[[-26  19 -26   2 -32  -4 -14 -19]
 [-10   8  -6   9 -14 -12 -31  -6]
 [ -9   4  -5   4  -5 -15 -24  -8]
 [-19  18 -17   3 -23   3 -13 -14]
 [-10   8 -24 -10   0  -5   0 -13]]
|
[[ 19 -26   2 -32  -4 -14 -19 -26]
 [  8  -6   9 -14 -12 -31  -6 -10]
 [  4  -5   4  -5 -15 -24  -8  -9]
 [ 18 -17   3 -23   3 -13 -14 -19]
 [  8 -24 -10   0  -5   0 -13 -10]]

[[-11 -21  -3  -6  15 -13 -22 -11  -5]
 [ 14  17  14   2   8  -1  18  -1  18]
 [ -6   3 -11 -15  -8   9  11  -5 -18]
 [ -3  12  31  17  34 -35 -14  -2  25]
 [  1 -15   0   4   7  -2 -14  -1   5]
 [ -5  16   2 -14   4  -4  20  -1 -15]
 [-23  20 -12 -34  -4   6  18 -26 -28]
 [ -7   8  -3   5 -13   9  -5  -4   4]]
|
[[-21  -3  -6  15 -13 -22 -11  -5 -11]
 [ 17  14   2   8  -1  18  -1  18  14]
 [  3 -11 -15  -8   9  11  -5 -18  -6]
 [ 12  31  17  34 -35 -14  -2  25  -3]
 [-15   0   4   7  -2 -14  -1   5   1]
 [ 16   2 -14   4  -4  20  -1 -15  -5]
 [ 20 -12 -34  -4   6  18 -26 -28 -23]
 [  8  -3   5 -13   9  -5  -4   4  -7]]

[[-17 -29  13 -25   0  -9]
 [-10 -20 -11 -24  27 -15]
 [-16 -11 -11  29  -2  32]]
|
[[-29  13 -25   0  -9 -17]
 [-20 -11 -24  27 -15 -10]
 [-11 -11  29  -2  32 -16]]

[[ -7 -11 -42  17]
 [-33   2  11  33]
 [ -3  12   5 -17]
 [ -1   3 -26  -3]
 [-27   2   0   5]
 [  1   5  -7   5]
 [  0  -2  -3   8]]
|
[[-11 -42  17  -7]
 [  2  11  33 -33]
 [ 12   5 -17  -3]
 [  3 -26  -3  -1]
 [  2   0   5 -27]
 [  5  -7   5   1]
 [ -2  -3   8   0]]

[[ -2   1   0  -2   3   2   0  -2  -3   1   1]
 [  2   9 -17 -33   1  -2   4 -29  -5   6   0]
 [ -1  -7  12  28   1   0  -4  21   2  -5  -1]
 [  0  -1   4   6  -1  -1  -1   4   2   0   0]]
|
[[  1   0  -2   3   2   0  -2  -3   1   1  -2]
 [  9 -17 -33   1  -2   4 -29  -5   6   0   2]
 [ -7  12  28   1   0  -4  21   2  -5  -1  -1]
 [ -1   4   6  -1  -1  -1   4   2   0   0   0]]

[[ -2  -8   2  -2  -4  -2  -7 -11]
 [ -1 -12   7  10 -10  -1   8 -10]
 [  8  18   0  11   2  13  15  -1]
 [ -2   2  -3  -9   3  -3  -8  23]
 [ -4  25  -9  -4   8  -2   3  33]
 [  1  22 -11  -7  16   0  -3   1]
 [-11 -12  -1  -5  -3 -14  -7   2]
 [-12  -9  -7 -17   7 -18 -21  -7]]
|
[[ -8   2  -2  -4  -2  -7 -11  -2]
 [-12   7  10 -10  -1   8 -10  -1]
 [ 18   0  11   2  13  15  -1   8]
 [  2  -3  -9   3  -3  -8  23  -2]
 [ 25  -9  -4   8  -2   3  33  -4]
 [ 22 -11  -7  16   0  -3   1   1]
 [-12  -1  -5  -3 -14  -7   2 -11]
 [ -9  -7 -17   7 -18 -21  -7 -12]]

[[-33 -15]
 [ 16   3]
 [ -9 -14]
 [  2  -8]
 [ 28   2]
 [ 22  20]
 [ -8   3]
 [ -6  11]
 [ 11  -6]
 [-12 -27]]
|
[[-15 -33]
 [  3  16]
 [-14  -9]
 [ -8   2]
 [  2  28]
 [ 20  22]
 [  3  -8]
 [ 11  -6]
 [ -6  11]
 [-27 -12]]
